Here is a tiny trained network, its code and every weight. The questions are about switching its units off for an input and a target symbol, where a switched-off unit gives its printed mean instead of its output.

import numpy as np


def w(rows, s, z=0):
    codes = np.array(rows[::2]) - 128.0
    scale = np.full(codes.shape[1], s)
    scale[-1] = z or s
    return codes * scale


def norm(h):
    return h / np.sqrt((h * h).mean(-1, keepdims=True) + 1e-5)


def f(y):
    return y / 2 * (1 + np.tanh(0.7978845608 * (y + 0.044715 * y**3)))


def softmax(a):
    e = np.exp(a - a.max(-1, keepdims=True))
    return e / e.sum(-1, keepdims=True)


def log_softmax(a):
    a = a - a.max(-1, keepdims=True)
    return a - np.log(np.exp(a).sum(-1, keepdims=True))


def net(x, mask):
    ids = ['ΦΨΩαβδμξτ'.index(c) for c in x.split()]
    T = len(ids)
    res = E[ids] + P[:T]
    u = 0
    for l in range(3):
        q, k, v = (norm(res) @ M[l].T for M in (Q, K, V))
        z = softmax(np.where(np.tri(T) > 0, q @ k.T / 4**0.5, -1e9)) @ v
        res = res + np.where(mask[u], z, O[l][:, -1]) @ O[l][:, :-1]
        u += 1
        y = f(norm(res) @ A[l][:, :-1].T + A[l][:, -1])
        res = res + np.where(mask[u : u + 8], y, B[l][:, -1]) @ B[l][:, :-1]
        u += 8
    return log_softmax(norm(res)[-1] @ U[:, :-1].T + U[:, -1])


Q, K, V, O, A, B = {}, {}, {}, {}, {}, {}
E = w([
[207,86,176,133,69,150,117,39,108],'Φ',
[152,217,191,88,147,185,66,142,57],'Ψ',
[124,49,163,128,58,147,67,96,173],'Ω',
[177,76,102,166,57,157,49,32,126],'α',
[126,94,85,191,29,169,96,110,161],'β',
[174,162,76,115,82,4,125,194,131],'δ',
[106,98,86,91,199,179,88,55,133],'μ',
[87,127,166,59,191,148,175,102,98],'ξ',
[45,82,144,181,164,142,188,109,147],'τ',
],0.0045)
P = w([
[180,183,198,117,95,139,90,133,254],'0',
[169,159,156,107,97,132,127,103,205],'1',
[152,129,124,112,96,134,127,89,171],'2',
[130,86,126,121,104,134,130,81,139],'3',
[121,67,108,148,128,144,128,96,104],'4',
[87,54,98,167,137,138,124,82,72],'5',
[57,19,97,176,148,140,114,90,33],'6',
],0.0041)
Q[0] = w([
[19,61,128,186,128,172,204,96,121],'L0H0',
[143,245,173,157,191,142,200,119,134],'L0H0',
[200,121,139,210,30,47,135,126,110],'L0H0',
[140,132,201,151,108,210,51,71,54],'L0H0',
],0.012)
K[0] = w([
[89,36,118,151,148,124,212,136,68],'L0H0',
[104,160,249,110,147,198,165,112,145],'L0H0',
[152,141,113,179,20,48,140,197,152],'L0H0',
[65,117,113,94,29,162,52,128,30],'L0H0',
],0.013)
V[0] = w([
[86,81,57,167,96,154,145,138,213],'L0H0',
[118,128,186,101,139,147,121,144,226],'L0H0',
[142,108,91,115,136,136,2,88,143],'L0H0',
[70,94,99,89,226,108,155,94,145],'L0H0',
],0.0083)
O[0] = w([
[87,95,122,226,154,17,31,71,183,254],'L0H0',
[39,178,203,82,120,134,68,130,151,146],'L0H0',
[190,69,60,83,94,137,2,132,100,216],'L0H0',
[145,68,212,60,253,136,105,140,164,94],'L0H0',
],0.0047,0.0069)
A[0] = w([
[105,189,130,99,198,135,145,167,158,15],'L0N0',
[142,126,103,108,178,141,143,164,104,32],'L0N1',
[166,81,107,139,85,178,172,120,176,104],'L0N2',
[250,175,121,128,137,41,179,193,234,9],'L0N3',
[70,100,127,146,111,126,152,130,101,122],'L0N4',
[105,96,166,38,111,119,181,137,77,38],'L0N5',
[111,92,145,146,161,133,162,173,106,4],'L0N6',
[62,156,93,117,157,59,135,191,38,34],'L0N7',
],0.012,0.0014)
B[0] = w([
[122,78,173,107,94,22,74,125,139,205],'L0N0',
[217,69,114,113,137,117,120,140,111,158],'L0N1',
[142,74,185,100,85,126,104,68,119,251],'L0N2',
[174,64,85,254,156,6,44,234,112,171],'L0N3',
[154,120,186,151,158,110,87,102,136,200],'L0N4',
[153,169,126,98,118,77,149,80,20,229],'L0N5',
[92,131,90,128,153,120,202,36,156,166],'L0N6',
[112,175,129,71,50,57,188,173,100,102],'L0N7',
],0.0083,0.0016)
Q[1] = w([
[113,64,200,136,171,171,143,95,78],'L1H0',
[145,69,175,163,119,145,36,95,32],'L1H0',
[72,4,189,215,102,62,60,130,23],'L1H0',
[103,110,133,162,231,136,124,223,1],'L1H0',
],0.007)
K[1] = w([
[136,127,40,138,192,112,145,190,108],'L1H0',
[84,59,69,185,186,113,142,97,85],'L1H0',
[152,2,112,165,190,119,196,76,65],'L1H0',
[195,121,84,169,82,94,140,151,125],'L1H0',
],0.0087)
V[1] = w([
[86,193,149,151,242,105,212,142,162],'L1H0',
[110,171,98,100,100,1,159,113,47],'L1H0',
[149,126,209,59,93,142,183,56,136],'L1H0',
[183,151,124,13,245,143,63,164,97],'L1H0',
],0.0097)
O[1] = w([
[2,131,73,124,48,148,112,117,78,2],'L1H0',
[131,118,159,229,140,126,72,132,31,114],'L1H0',
[132,125,204,86,103,181,129,98,65,85],'L1H0',
[91,214,56,134,175,201,145,27,113,66],'L1H0',
],0.0073,0.0085)
A[1] = w([
[132,160,33,93,172,171,121,151,69,106],'L1N0',
[34,144,172,93,204,113,91,201,129,176],'L1N1',
[81,120,116,130,77,95,148,238,74,77],'L1N2',
[147,255,146,152,160,148,195,231,149,115],'L1N3',
[123,124,171,84,200,111,181,218,138,101],'L1N4',
[119,144,165,165,210,197,109,179,66,101],'L1N5',
[167,170,178,81,110,245,197,243,90,4],'L1N6',
[53,135,85,159,54,105,155,157,54,100],'L1N7',
],0.0091,0.0014)
B[1] = w([
[212,47,179,141,141,90,104,191,128,169],'L1N0',
[201,90,238,130,62,155,183,127,155,250],'L1N1',
[192,208,211,172,98,106,125,95,155,195],'L1N2',
[160,232,1,118,93,48,44,206,186,119],'L1N3',
[62,191,161,58,43,218,58,25,61,205],'L1N4',
[126,123,144,105,171,94,211,122,207,124],'L1N5',
[125,166,147,249,158,185,158,217,137,205],'L1N6',
[35,171,146,130,170,85,238,150,117,197],'L1N7',
],0.0076,0.0018)
Q[2] = w([
[199,161,78,65,140,186,86,159,9],'L2H0',
[64,121,117,88,171,64,98,1,95],'L2H0',
[155,155,169,131,43,50,213,117,45],'L2H0',
[43,134,236,101,147,200,145,131,158],'L2H0',
],0.014)
K[2] = w([
[211,239,150,168,161,202,88,68,124],'L2H0',
[68,57,157,132,104,129,93,3,83],'L2H0',
[118,137,179,171,150,141,91,222,6],'L2H0',
[45,170,147,88,40,164,172,159,146],'L2H0',
],0.014)
V[2] = w([
[203,66,148,68,119,190,216,29,63],'L2H0',
[99,217,2,192,42,151,170,78,67],'L2H0',
[71,189,216,47,64,202,68,121,158],'L2H0',
[160,61,156,142,35,167,77,159,43],'L2H0',
],0.0082)
O[2] = w([
[96,200,124,254,65,108,31,195,187,65],'L2H0',
[234,3,200,98,78,98,26,148,204,2],'L2H0',
[187,67,10,196,209,116,106,113,86,61],'L2H0',
[79,119,79,85,232,185,51,174,208,145],'L2H0',
],0.0054,0.0075)
A[2] = w([
[179,159,98,126,135,106,124,107,142,10],'L2N0',
[173,108,71,123,99,148,170,115,132,64],'L2N1',
[95,198,173,133,85,159,156,120,202,6],'L2N2',
[73,200,74,80,147,123,144,143,163,2],'L2N3',
[122,212,142,122,108,133,122,185,109,59],'L2N4',
[163,136,70,127,148,165,129,175,24,73],'L2N5',
[102,104,89,170,167,56,125,201,133,6],'L2N6',
[72,90,24,71,9,136,97,137,107,47],'L2N7',
],0.015,0.0033)
B[2] = w([
[32,108,138,124,140,142,130,164,125,204],'L2N0',
[84,121,151,134,106,101,186,89,104,142],'L2N1',
[57,91,142,126,48,84,158,88,207,177],'L2N2',
[202,205,84,62,129,99,104,88,167,159],'L2N3',
[145,122,102,107,96,223,138,157,94,171],'L2N4',
[94,90,120,170,146,76,193,46,198,169],'L2N5',
[172,167,104,204,132,48,145,171,94,253],'L2N6',
[98,29,2,46,108,130,157,192,20,195],'L2N7',
],0.015,0.0055)
U = w([
[155,161,119,194,151,42,127,194,131,247],'Φ',
[102,188,178,138,155,160,149,92,18,176],'Ψ',
[160,158,92,183,127,242,194,147,143,189],'Ω',
[154,211,63,64,167,125,122,87,175,232],'α',
[84,131,170,101,193,174,98,216,159,8],'β',
[111,54,56,68,105,133,125,144,69,229],'δ',
[156,109,129,182,83,165,1,93,143,56],'μ',
[216,71,207,55,132,129,146,121,156,2],'ξ',
[38,121,150,151,72,86,169,79,180,5],'τ',
],0.0087,0.00087)

Each question gives the input, a string of symbols that net reads in full, and the target symbol t.
The units are the heads (4 rows each of Q, K, V and O) and the neurons (one row each of A and B). Each row of codes is followed by its name. A weight is (code - 128) times the scale printed after its matrix; where a second scale follows, it is the last column's (O, A, B and U).
mask holds one flag per unit, layer by layer, with each layer's heads first. A switched-off unit (its flag False) gives its mean, the last column of its rows in O or B, instead of its output. The means were averaged over made-up inputs and are rounded, as every weight is.
A unit's drop is (log p(t) with every unit on - log p(t) with that unit switched off) / (log p(t) with every unit on - log p(t) with every unit switched off).
The circuit of an input: a set's keep is (log p(t) with only the set's units on - log p(t) with every unit switched off) / (log p(t) with every unit on - log p(t) with every unit switched off). Starting from the 12 units with the biggest drops (on a tie, the unit counted first), units are removed one at a time, each time the one whose removal leaves the highest keep (on an exact tie, the one counted first), for as long as the keep stays at least 0.8.
units of the circuit, in order: the units of the circuit, biggest drop first
k most important neurons: the k neurons with the biggest drops, biggest first
k most important neurons of layer l: the k neurons of layer l with the biggest drops, biggest first
input β τ β τ β α, target δ: units of the circuit, in order	(L0H0; L2N7; L1H0)
input δ β ξ β, target μ: most important neuron	(L0N0)
input δ β μ β α β μ, target ξ: units of the circuit, in order	(L0H0; L2H0; L1H0)
input β μ β ξ ξ β, target μ: units of the circuit, in order	(L0H0; L2H0; L1H0)
input δ β β, target ξ: units of the circuit, in order	(L0N3; L1H0; L2H0)
input β Φ Ω Ψ τ, target τ: 2 most important neurons	(L2N2; L1N1)
input ξ β τ β ξ Φ, target μ: units of the circuit, in order	(L0H0; L2H0; L1H0)
input μ β Ψ, target Ω: units of the circuit, in order	(L0H0; L1N6)
input α τ β μ τ, target ξ: units of the circuit, in order	(L0H0; L1H0; L2H0; L1N1)
input β δ β α, target ξ: 2 most important neurons	(L0N3; L0N2)
input α μ τ μ τ ξ τ, target Ψ: 2 most important neurons	(L0N1; L0N0)
input Φ δ μ δ, target α: 4 most important neurons	(L0N3; L2N3; L1N3; L0N7)
input δ μ ξ Φ α, target μ: units of the circuit, in order	(L0H0; L1H0; L2H0; L0N5)
input Ψ Ω β τ β Φ, target δ: units of the circuit, in order	(L0H0; L1H0; L2N7)
input Ω α β β Ω μ, target α: units of the circuit, in order	(L2H0; L2N3)
input ξ β ξ, target ξ: 2 most important neurons	(L0N5; L0N3)
input Ω ξ μ τ μ β μ, target ξ: units of the circuit, in order	(L0H0; L1H0; L2H0; L0N3)
input Ω β τ ξ β Ω, target μ: 3 most important neurons	(L0N5; L0N0; L0N1)
input μ τ ξ Φ, target δ: units of the circuit, in order	(L0H0; L2N7; L1H0)
input δ Ψ ξ Ψ δ, target Ω: units of the circuit, in order	(L0H0; L2N4)
input τ Ψ Φ β μ β α, target τ: most important neuron of layer 0	(L0N3)
input α μ τ τ ξ, target Ψ: 2 most important neurons of layer 0	(L0N5; L0N0)
input β μ β Ψ μ μ α, target τ: 2 most important neurons of layer 0	(L0N5; L0N2)
input β μ β β τ, target τ: 3 most important neurons	(L1N1; L2N2; L0N6)
input τ Φ τ, target μ: most important neuron	(L1N1)
input β τ δ μ δ, target α: 3 most important neurons	(L0N7; L2N3; L0N3)
input τ β β ξ τ, target ξ: 3 most important neurons	(L1N7; L0N3; L0N5)
input τ β δ β δ, target ξ: 3 most important neurons of layer 0	(L0N3; L0N7; L0N2)
input τ τ μ β Ψ, target Ω: 2 most important neurons	(L2N4; L2N5)
